Here is a tiny trained network, its code and every weight. The questions are about switching its units off for an input and a class, where a switched-off unit gives its printed mean instead of its output.

import numpy as np


def w(rows, s, z=0):
    codes = np.array(rows[::2]) - 128.0
    scale = np.full(codes.shape[1], s)
    scale[-1] = z or s
    return codes * scale


def norm(h):
    return h / np.sqrt((h * h).mean(-1, keepdims=True) + 1e-5)


def f(y):
    return np.maximum(y, 0)


def log_softmax(a):
    a = a - a.max(-1, keepdims=True)
    return a - np.log(np.exp(a).sum(-1, keepdims=True))


def net(x, mask):
    res = np.array(x, float).reshape(1, 2) / 4 @ E
    u = 0
    for l in range(2):
        y = f(norm(res) @ A[l][:, :-1].T + A[l][:, -1])
        res = res + np.where(mask[u : u + 4], y, B[l][:, -1]) @ B[l][:, :-1]
        u += 4
    return log_softmax(norm(res)[-1] @ U[:, :-1].T + U[:, -1])


A, B = {}, {}
E = w([
[144,125,112,165,168,81,6],'x0',
[169,183,95,103,102,84,125],'x1',
],0.012)
A[0] = w([
[146,94,150,204,57,240,224,21],'0.n0',
[245,250,82,84,83,69,232,98],'0.n1',
[129,119,112,186,102,30,36,25],'0.n2',
[177,90,246,67,254,145,205,7],'0.n3',
],0.0056,0.0014)
B[0] = w([
[161,125,65,139,60,151,83,209],'0.n0',
[55,136,154,153,192,133,79,254],'0.n1',
[82,125,87,151,40,99,127,215],'0.n2',
[167,116,105,123,143,253,145,171],'0.n3',
],0.011,0.007)
A[1] = w([
[175,4,75,164,19,191,207,253],'1.n0',
[135,227,210,28,226,104,151,58],'1.n1',
[59,111,121,128,159,155,109,118],'1.n2',
[254,236,73,24,96,3,68,98],'1.n3',
],0.0068,0.0015)
B[1] = w([
[130,64,145,92,184,111,111,255],'1.n0',
[243,201,219,191,190,107,65,163],'1.n1',
[230,129,143,82,93,96,214,194],'1.n2',
[48,216,70,79,102,157,250,189],'1.n3',
],0.012,0.0068)
U = w([
[148,207,149,32,148,199,191,6],'0',
[124,64,132,186,111,76,62,128],'1',
[142,25,147,77,178,225,166,194],'2',
[22,230,59,111,91,91,127,205],'3',
[146,245,222,157,233,109,140,92],'4',
],0.013,0.0022)

Each question gives the input, the list of numbers given to net, and the class t.
The units are the neurons (one row each of A and B). Each row of codes is followed by its name. A weight is (code - 128) times the scale printed after its matrix; where a second scale follows, it is the last column's (A, B and U).
mask holds one flag per neuron, layer by layer. A switched-off neuron (its flag False) gives its mean, the last column of its row in B, instead of its output. The means were averaged over made-up inputs and are rounded, as every weight is.
A unit's drop is (log p(t) with every unit on - log p(t) with that unit switched off) / (log p(t) with every unit on - log p(t) with every unit switched off).
The circuit of an input: a set's keep is (log p(t) with only the set's units on - log p(t) with every unit switched off) / (log p(t) with every unit on - log p(t) with every unit switched off). Starting from all 8 units, units are removed one at a time, each time the one whose removal leaves the highest keep (on an exact tie, the one counted first), for as long as the keep stays at least 0.8.
circuit, biggest first: the units of the circuit, biggest drop first
unit that matters most: the unit with the biggest drop
k most important neurons of layer l: the k neurons of layer l with the biggest drops, biggest first
drop of u: that unit's drop, to one decimal
input [7,1], class 3: unit that matters most => 1.n3
input [6,0], class 3: circuit, biggest first => [0.n1; 1.n3]
input [-6,2], class 2: circuit, biggest first => [1.n3; 1.n0]
input [-8,8], class 4: 2 most important neurons of layer 0 => [0.n1; 0.n2]
input [3,0], class 3: 2 most important neurons of layer 0 => [0.n1; 0.n3]
input [-4,5], class 4: circuit, biggest first => [0.n1; 0.n2]
input [-5,5], class 4: circuit, biggest first => [0.n1; 0.n2; 1.n1]
input [-8,2], class 2: 2 most important neurons of layer 1 => [1.n0; 1.n3]
input [1,-1], class 1: 2 most important neurons of layer 1 => [1.n3; 1.n2]
input [0,7], class 4: 2 most important neurons of layer 0 => [0.n1; 0.n0]
input [-1,1], class 4: 2 most important neurons of layer 0 => [0.n1; 0.n2]
input [5,4], class 3: drop of 1.n3 => 0.1
input [7,6], class 3: drop of 1.n3 => 0.1
input [-8,1], class 2: unit that matters most => 1.n0
input [8,3], class 3: drop of 1.n3 => 0.2
